Below are the code and all the weights of a small trained network. Each question names an input and a class and asks about switching units off, where a switched-off unit gives its printed mean instead of its output.

import numpy as np


def w(rows, s, z=0):
    codes = np.array(rows[::2]) - 128.0
    scale = np.full(codes.shape[1], s)
    scale[-1] = z or s
    return codes * scale


def norm(h):
    return h / np.sqrt((h * h).mean(-1, keepdims=True) + 1e-5)


def f(y):
    return np.maximum(y, 0)


def log_softmax(a):
    a = a - a.max(-1, keepdims=True)
    return a - np.log(np.exp(a).sum(-1, keepdims=True))


def net(x, mask):
    res = np.array(x, float).reshape(1, 2) / 4 @ E
    u = 0
    for l in range(2):
        y = f(norm(res) @ A[l][:, :-1].T + A[l][:, -1])
        res = res + np.where(mask[u : u + 5], y, B[l][:, -1]) @ B[l][:, :-1]
        u += 5
    return log_softmax(norm(res)[-1] @ U[:, :-1].T + U[:, -1])


A, B = {}, {}
E = w([
[148,66,98,255,66,142,35],'x0',
[148,25,180,219,55,34,157],'x1',
],0.0061)
A[0] = w([
[140,144,151,146,116,118,113,172],'L0N0',
[124,185,68,110,143,223,81,41],'L0N1',
[110,163,111,133,173,175,110,1],'L0N2',
[105,111,147,84,130,123,185,64],'L0N3',
[112,246,116,40,210,158,115,20],'L0N4',
],0.011,0.0014)
B[0] = w([
[127,143,64,133,170,122,99,141],'L0N0',
[85,208,155,154,39,218,255,206],'L0N1',
[81,141,90,121,86,130,129,168],'L0N2',
[127,209,68,91,152,186,109,165],'L0N3',
[107,200,182,242,11,196,172,251],'L0N4',
],0.0086,0.015)
A[1] = w([
[115,123,170,166,65,254,179,120],'L1N0',
[141,136,155,109,170,79,239,96],'L1N1',
[124,168,238,128,111,177,164,19],'L1N2',
[85,98,138,77,117,156,136,7],'L1N3',
[127,141,166,35,164,107,190,147],'L1N4',
],0.0091,0.002)
B[1] = w([
[112,198,164,109,131,170,254,251],'L1N0',
[93,190,127,104,147,212,134,145],'L1N1',
[106,170,73,162,99,190,198,196],'L1N2',
[110,150,120,114,158,176,123,128],'L1N3',
[224,93,74,64,205,18,63,144],'L1N4',
],0.0079,0.014)
U = w([
[154,167,113,18,246,94,95,164],'0',
[106,210,146,139,91,167,215,213],'1',
[134,12,119,210,121,90,68,172],'2',
[120,102,179,67,134,127,71,3],'3',
],0.014,0.0047)

Each question gives the input, the list of numbers given to net, and the class t.
The units are the neurons (one row each of A and B). Each row of codes is followed by its name. A weight is (code - 128) times the scale printed after its matrix; where a second scale follows, it is the last column's (A, B and U).
mask holds one flag per neuron, layer by layer. A switched-off neuron (its flag False) gives its mean, the last column of its row in B, instead of its output. The means were averaged over made-up inputs and are rounded, as every weight is.
A unit's drop is (log p(t) with every unit on - log p(t) with that unit switched off) / (log p(t) with every unit on - log p(t) with every unit switched off).
The circuit of an input: a set's keep is (log p(t) with only the set's units on - log p(t) with every unit switched off) / (log p(t) with every unit on - log p(t) with every unit switched off). Starting from all 10 units, units are removed one at a time, each time the one whose removal leaves the highest keep (on an exact tie, the one counted first), for as long as the keep stays at least 0.8.
units of the circuit, in order: the units of the circuit, biggest drop first
top k neurons: the k neurons with the biggest drops, biggest first
top k neurons in layer l: the k neurons of layer l with the biggest drops, biggest first
drop when u is switched off: that unit's drop, to one decimal
input [8,3], class 2: units of the circuit, in order => L0N1; L0N4; L1N0
input [7,0], class 2: top neuron => L0N1
input [-3,7], class 0: top 2 neurons in layer 0 => L0N4; L0N1
input [-4,8], class 0: top 4 neurons => L0N4; L0N1; L1N4; L1N0
input [-1,7], class 2: units of the circuit, in order => L0N1; L1N0; L0N4
input [2,1], class 2: top 2 neurons => L0N1; L1N0
input [0,1], class 2: top 2 neurons in layer 1 => L1N0; L1N2
input [8,8], class 2: drop when L0N1 is switched off => 0.5
input [6,1], class 2: top 3 neurons => L0N1; L0N4; L1N0
input [6,0], class 2: drop when L0N4 is switched off => 0.9
input [4,7], class 2: drop when L1N2 is switched off => 0.0
